The rows lie along a hidden order. The number after each row says roughly how far along it the row is, from 0 to 20. A new part has a new order.
[ 20 -10   6 -17  -1 -12   1   1  -3   1 -13  14 -27   2 -10   9   0  32
  22  -1 -15  18  -1  15  21  -9 -15   4  -5 -17  18  19  62 -48   4 -14
   5  22   6 -15 -31 -34  39   1   8  -1  -1   8 -21  18  13  -2  -7 -64]
8
[ 35  15   2 -14  -2  -3 -21  -8  22 -49 -16 -24 -67   1  -6  13  34  57
 -41   8   0  13 -24 -11   9  -1  -8  20  -5  -7  16  64  77  60   9  15
 -32   7 -24 -34 -32  27   7  23   0   8 -47  43 -18  10  -3  14 -13 -95]
12
[  15  -25   14  -14    0  -19    8   12  -32   58  -11   34   -1   -5
   -7    2  -27   25   60   -4  -29   34   18   42   30  -15  -22   -9
   -4  -20   20  -25   75 -126    4  -34   33   31   31    2  -30  -90
   63  -11   13   -1   42  -31  -26   56   23  -16    0  -62]
2
[ 17   0   9 -18  -2 -10   7  -5  -4   9 -11  16 -17  -2 -16   7  -2  21
  15  -2 -29  19  -2  26  23  -9 -17   4  -4 -12  16  14  72 -61   3 -12
  12  20  -6 -14 -31 -42  38   1  11   2 -13  12 -20  24  14  -9  -5 -58]
7
[  33   20   -1  -10   -3    1   -5   -7   27  -66  -18  -26  -68   -6
    7   11   36   48  -33    4    1    0  -18  -12    7   -3   -4   14
   -5  -13   13   70   59   48    8   13  -43    9  -17  -35  -34   24
    9   29    3   13  -44   46  -18    1   -7   14  -14 -104]
12
[ 32  32   1  -9  -1  -4 -25 -26  51 -82 -12 -38 -63  13 -19  19  62  54
 -64  21   8  -5 -40 -15  10   3 -12  18   0  -1  11  90  20  53   7  32
 -51   9 -38 -40 -29  13  -6  17  -6  20 -86  64 -20 -22  -3  10 -23 -94]
16
[ 23 -29   7 -14  -1 -16   7  27 -57  58 -11  43  -6 -15  10   1 -33  20
  65 -11 -32  35  25  38  26 -18 -23  -6  -8 -20  25 -36  61 -99   7 -38
  35  33  22   0 -40 -69  58  -1  19 -13  61 -41 -31  56  14 -10   5 -47]
1
[ 31  20   2 -14  -3  -3 -27  -7  35 -61 -19 -23 -53   1  -5  14  40  61
 -36   6  -1   0 -27 -10  10   0  -7  17  -3 -12  13  81  60  33   7  12
 -37   9 -28 -33 -31  21  18  19  -2  10 -64  37 -15  14  -3  10 -16 -95]
12
[ 11  -5  16 -15  -2 -19  -9  -9   2  29  -9  11  -6  10 -29   9  13  45
  10  20 -16  19  -3  16  25  -7 -15   6   2 -22  28  20  56 -70   0 -11
  13  20   4 -18 -28 -62  37  -7   3  -9   0  12 -24  35  18  -9  -7 -52]
8
[ 20  45   4  -8   1  -7 -23 -47  72 -63 -16 -44 -37  27 -46  20  78  41
 -73  35  12   0 -44  -7  17  12  -8  23   6   8  15 127  18  75   4  54
 -53   3 -58 -36 -33   8 -14  -1 -11  30 -91  84 -21 -24   8   8 -28 -84]
20
[ 21 -17  -1 -22  -2  -9  24   4 -26   3 -20  23 -11 -14  11   6 -15  35
  31  -8 -22  25  18  33  16 -13 -15  -5  -6 -15  25 -12  80 -57   7 -32
  23  28  11  -9 -39 -50  42   3  17   2  34 -28 -23  -5  12  -1  -4 -61]
5
[  24  -21    6  -10   -1  -15    4   24  -45   64  -16   35   -9  -16
   14    4  -36   16   68  -12  -31   34   18   31   22  -20  -22  -13
   -8  -17   23  -46   75 -110    4  -54   28   29   33    1  -39  -80
   64   -2   19   -7   60  -41  -29   54   13  -10   -1  -65]
1
[  20   32    5   -9    0   -6  -22  -29   55  -66  -12  -46  -44   15
  -34   20   82   45  -63   29    6   -3  -41  -13   15   11   -6   23
    4    5   12   98   44   52    4   44  -43    4  -52  -26  -33   16
   -7   12  -11   23  -80   63  -24  -15    2   10  -20 -104]
18
[ 22  11   6 -11  -3  -7 -19   0  23 -38 -11 -26 -51   5 -16  11  47  58
 -31   8  -4  -2 -29   3  14   1  -6  17  -3 -10  20  69  62  -3   5  12
 -23  10 -20 -30 -28  15  14  14   2  -1 -54  31 -19  18   2   7  -9 -85]
11
[  28   19    4  -12   -3   -8  -23   -4   19  -19  -11  -21  -56   -1
  -12   10   33   54  -26    3   -2    3  -30  -11   17   -4   -6   12
   -3  -10   18   67   63   17    5    5  -20    5  -14  -30  -32   11
   14   14    2    4  -47   31  -20   14   -1    9  -11 -100]
11
[  32   48  -12  -14   -2    4   -2  -27   51  -82  -23  -32  -56    3
   -4   24   63   32  -57   15   13   -2  -28  -22    6    5    1   16
    1    1   16   99   34  112   11   41  -46    7  -52  -37  -35   33
  -28   18   -1   36  -88   67  -16  -44   -6   23  -25 -104]
19
[ 24  44  -2 -11   0  -1 -13 -36  61 -72 -20 -45 -46  14 -30  17  71  39
 -70  23   9  -1 -35 -15  12   7  -5  19   2   4  16 103  39  84   8  65
 -54   7 -53 -39 -33  25 -14  11  -9  36 -70  68 -15 -33   0  17 -24 -97]
19
[ 33  27  -3 -12  -1   2 -16 -21  33 -72 -20 -49 -64   2 -10  15  52  43
 -51  13   6   0 -32 -17   8   5  -6  19  -1  -4  18  93  44  71  10  24
 -55   8 -38 -44 -33  32  -1  18  -3  16 -76  45 -16 -16  -7  15 -21 -97]
16
[ 24 -10  -2 -19  -2  -9  26  16 -44  18 -20  20 -37 -13  16   6 -20   4
  27 -12 -15  21  15  23  17 -14 -17  -8  -6 -19  23 -12  75 -43   7 -29
  16  25   7  -8 -43 -50  39   5  14  -1  31  -2 -19   1  10   2  -3 -68]
6
[  27  -25    3  -14   -2  -13   14   34  -52   44  -18   55  -19  -22
   25    3  -43   17   71  -17  -30   32   31   29   19  -18  -21  -11
  -10  -23   24  -37   93 -103   17  -48   34   27   39   -2  -52  -76
   61    0   20  -11   70  -46  -23   54    9   -6    4  -60]
0
[  32   45  -13  -14    1    3   -4  -33   36  -86  -24  -39  -50    9
   -9   17   73   24  -73   18   14   -2  -31  -17    7    7   -3   16
    2    4   14  101   36   70   12   41  -58    8  -50  -39  -39   28
  -36   17   -4   39  -81   64  -17  -48   -4   23  -25 -111]
20
[  40   10  -13  -19   -5    5    3   19    0  -75  -23  -28  -73  -21
   27   10   13   28  -10  -15    1    5   -9  -15    4   -6   -2   12
  -10  -21   16   38   94   36   12    2  -20   18    1  -30  -41   24
   16   27   15   10  -17   16  -12   -8  -11   20   -8 -102]
10
[ 22   5   9 -17  -2  -6  -7  -4  11 -36 -12  -6 -38   2  -9  12  18  36
 -16   0 -13   9 -17  14  18  -4 -12  13  -4 -13  18  30  42 -25   5  -2
  -7  16 -12 -20 -36 -14  15   7   5  -3 -21  20 -19  21   8   1 -12 -86]
9
[ 37  46 -16 -15   0   8   2 -30  46 -86 -25 -42 -52  -5  -6  17  74  23
 -55  16  12  -2 -31 -25   8   9   0  18   2  -2  14  78  41 116  13  46
 -53   7 -50 -40 -39  39  -9  19  -1  40 -72  68 -15 -49 -10  21 -28 -98]
20
[  27    7    8  -10   -3  -10  -26   -1   11  -37  -12  -12  -54    9
  -16   13   28   60  -13    6   -1    3  -19   -2   13   -5   -7   12
   -3   -8   20   56   71   -4    5    0  -21    8  -17  -30  -30    4
   20   -1    5   -3  -35   32  -18   19    4    3  -13 -111]
10
[ 19  35   1 -15   0  -4 -23 -28  55 -82 -15 -45 -53  14 -13  15  55  46
 -53  27   7   3 -41 -16  13   4  -4  20   1  -5  15  93  38  97   7  39
 -60   6 -59 -40 -30  19  -8  15  -8  24 -65  69 -17 -13   0  11 -16 -92]
17
[  20   -4    7  -16   -3  -12   -7   -4   -8  -13  -13    4  -37   -1
   -9   10    9   41    6    2  -10   12  -11   12   17   -4  -12    7
   -4  -16   32   34   69  -34    4   -1    7   18   -3  -21  -25  -39
   31    6    5    3   -2   11  -20   20   10    1   -4 -116]
9
[  37   11   -5  -10   -4    0   -2   10   -2  -55  -26  -16  -69  -15
   29   11   23   32  -10   -6   -6    5  -11   -5    6   -6   -7   10
   -7  -16   18   47   76   37   12    2  -17   13  -11  -24  -32   17
   19   24    9    9  -17   14  -16   -3   -7   12   -8 -115]
10
[ 33  17  -1  -9  -2  -1 -21 -12  34 -70 -19 -51 -60  -4  -3  13  53  44
 -37   9  12   2 -28 -13   8   1  -5  20  -3  -4  12  90  62  56  11  25
 -31   6 -24 -37 -36  -1   0  22   1  13 -59  53 -17  -7  -5  15 -19 -88]
14
[ 33 -21 -10 -17  -2  -2  36  43 -72  21 -25  38 -43 -44  48   4 -46  -6
  60 -24 -32  37  41  33  15 -22 -19 -13 -12 -26  22 -53  89 -55  20 -43
  36  36  42   3 -48 -47  48  12  28  -1  71 -52 -20  37  -1   4   4 -66]
1
[ 27  25   3 -11  -2  -4 -27 -23  41 -55 -17 -45 -62   9 -13  16  59  53
 -45  13   5  -1 -33 -18  10   4  -2  20  -2  -4  10  45  59  59   6  33
 -40  10 -39 -32 -26  25   3  19  -3  12 -74  56 -18  -6  -4  13 -19 -83]
15
[ 28 -25  -1 -18  -1 -11  15  37 -42  46 -19  37 -10 -25  30   1 -49   6
  65 -22 -33  37  30  37  20 -20 -19 -11 -11 -25  24 -52  76 -90  10 -48
  35  33  36  -2 -40 -61  64   1  24 -12  75 -53 -24  45   8  -4   3 -55]
0
[ 18 -27  12 -29   0 -19   7  14 -26  54 -14  38  -1  -2  -9   8 -31  19
  54  -3 -29  33  11  43  31 -16 -22  -3  -5 -19  23 -40  69 -88   5 -37
  47  29  23   2 -39 -82  61  -7  13 -12  47 -41 -30  58  18 -13   0 -57]
2
[  34   41  -10  -14   -2    6  -15  -21   45  -81  -27  -41  -67    2
    0   19   59   37  -59   10    7   -1  -30  -23    0    4   -4   16
   -2   -2   15   88   48   94   12   33  -36   10  -28  -43  -33   37
  -14   25   -5   27  -65   54  -13  -28   -9   20  -22 -100]
17
[ 15   8  12  -9  -1 -11 -37 -27  38 -78  -7 -36 -43  16 -25  14  63  64
 -41  19   4   0 -34  -7  14   3  -6  23   1  -4  18  82  57  26   3  41
 -39   4 -31 -36 -16   8  20  11  -8  10 -65  64 -19  13   4   6 -18 -92]
14
[ 28   8  -3 -13  -3  -3  -6   3  15 -22 -19 -18 -44 -10   3  11  29  37
  -3  -2  -4   4 -10 -14  11  -7  -8  10  -6 -17  20  48  70   9   8   0
 -13   8 -14 -31 -34   6  15  19  11   3 -36  16 -17   2  -3  12 -13 -89]
10
[ 39   3 -16 -27  -4   7  35  31 -24 -23 -32  11 -52 -31  40   5  -8  -3
  28 -23 -16  19  27   3  13 -12  -8  -5 -10 -18  22   1  74  27  14 -25
   1  27   7 -10 -29 -14  20  19  23  17  45 -14 -12 -11  -5  17  -6 -64]
7
[  42   31  -22  -17   -4   15    2   13   14  -84  -25  -33 -105  -22
   37   15   39   28  -46   -6    4    0   -9  -28   -4   -3    2   10
  -13  -14   12   61   60  111   19   18  -48   11  -22  -31  -46   58
   -9   43    9   29  -29   30   -9  -35  -23   31  -16 -121]
14
[ 10  33  17  -5   1 -17 -43 -43  70 -50 -10 -45 -27  37 -61  18  74  61
 -50  38   5   0 -60   1  19   9 -10  24   6   5  15 104  43   3  -3  50
 -48  28 -56 -43 -20  12   5  -1 -16  11 -93 105 -23   7  20  -1 -20 -85]
17
[  14  -16   15  -16    0  -23    4    7  -17   47  -11   24   20    0
  -16    5  -13   15   42    0  -29   26   12   44   27  -13  -23   -7
   -2  -15   24  -11   50 -111   -1  -25   32   30   17   -2  -34  -80
   52  -11   13  -10   48  -22  -33   53   26  -10   -4  -46]
4
[  29   40    2   -9    0  -12  -23  -41   68  -71  -17  -48  -32   23
  -36   17   71   47  -69   31   14   -1  -42  -16   17   10   -6   20
    4    7   13   98   33   63    5   47  -47    2  -55  -37  -28   15
  -14    7  -10   28  -81   70  -19  -17    1   14  -24 -119]
19
[ 23  15   9 -13  -2  -9 -29 -13  26 -49 -11 -27 -45  10 -24  11  35  62
 -37  16  -4   0 -27  -6  19   0  -7  25  -2 -10  18  95  65  25   4  10
 -30  11 -26 -29 -28   1  19  14  -4   3 -50  54 -19  18   5   3 -13 -83]
11
[  32   33   -3   -9   -2    0  -24  -18   40  -70  -19  -45  -87    5
   -7   15   44   45  -49   12    3   -2  -37  -17    6    1   -3   20
   -3   -6   15   98   49   66    9   33  -40    6  -40  -37  -28   32
  -17   23   -7   18  -47   53  -18  -10   -5   20  -19 -107]
15
[  31  -10   -7  -24   -3   -3   29   19  -27    2  -28   19  -29  -18
   25    4  -12   -9   27    3  -19   30   22   26   17  -14  -16   -5
   -9  -20   19  -10   70  -28   10  -25   21   24   10   -4  -36  -33
   33    9   16    7   32  -16  -19    2    6    5   -6 -100]
6
[ 14  27  15  -5  -1 -13 -39 -25  47 -60 -11 -39 -38  21 -37  14  52  73
 -36  25   0  -1 -42  -5  20   4  -8  24   2  -5  18  91  46  -6   3  30
 -55   4 -37 -52 -22   8  10   1  -9   5 -73  58 -22  21   9   8 -17 -91]
14
[ 14  -5  15 -13  -2 -14 -16  -8  11 -24 -14 -11 -30  13 -24  10  16  55
   4   5 -11   8 -15  16  19  -8 -12  11  -3 -10  20  57  60 -52  -2   3
 -12  13 -10 -18 -23 -17  26   2   2  -4 -17  34 -22  10  12 -12 -11 -97]
9
[ 28  22   8  -7   0  -7 -33 -32  50 -65  -7 -44 -47  21 -32  16  63  48
 -49  25   4  -4 -44  -8  14   8 -10  23   4   2  16  97  44  33   3  29
 -45   1 -48 -42 -29  18  -1  12 -10   8 -86  66 -21   1   5   7 -19 -90]
16
[  47   29  -19  -14   -4   10    3    7   29  -79  -30  -41 -100  -32
   25   11   12   31  -37   -6    6    4  -11  -27    0   -5    2   12
   -8  -13   15   64   66   86   17   14  -39   10  -17  -35  -37   53
   -2   34   10   18  -48   38  -16   -6  -18   28  -15 -127]
13
[ 25  10   5 -12  -3  -9  -9  -3  14 -18 -14 -10 -41   2  -9  10  15  41
   1   3  -8  15 -13  10  13  -6 -12  13  -3 -13  24  28  55 -24   2   6
  -3  17 -12 -20 -27 -16  23   6   2  -3 -20  26 -19  18   7  -6  -8 -72]
9
[ 27  -3   2 -18  -3  -9  15   4  -1  -2 -19  -6 -36  -5   0  13   4  33
  15  -2  -9  14  -5  18  17 -18 -13   3  -6 -14  24   7  71 -37   4  -3
   2  18  -8 -14 -33 -19  17   8   7  -1 -11  11 -18  22   7  -1  -5 -67]
8
[ 28   3   6 -12  -2  -6 -25  -3  16 -41 -12 -19 -51   5  -7  12  27  55
 -15   5  -7   5 -19  -1  13  -6 -10  17  -4 -15  19  54  85  -7   4   0
 -14  11 -16 -33 -20  -2   8  11   3   2 -29  35 -20  16   0   6 -12 -84]
10
[ 17 -29  15 -12  -1 -18   4  27 -48  54  -9  38   0  -8   6   2 -45  25
  61 -10 -32  37  24  42  23 -18 -22 -11  -8 -22  27 -46  83 -92   4 -41
  43  25  41  -3 -45 -80  62 -14  16 -20  60 -42 -23  66  17 -12   5 -42]
0
[ 23 -13  -2 -21  -2  -8  28  17 -31  25 -18  20  -7 -17  21   6 -22  -5
  32 -15 -20  27  21  29  23 -15 -17  -8  -6 -20  24 -24  72 -54   9 -27
  27  28  25   0 -48 -57  40   0  11   0  50 -21 -21  14  11   1  -4 -58]
5
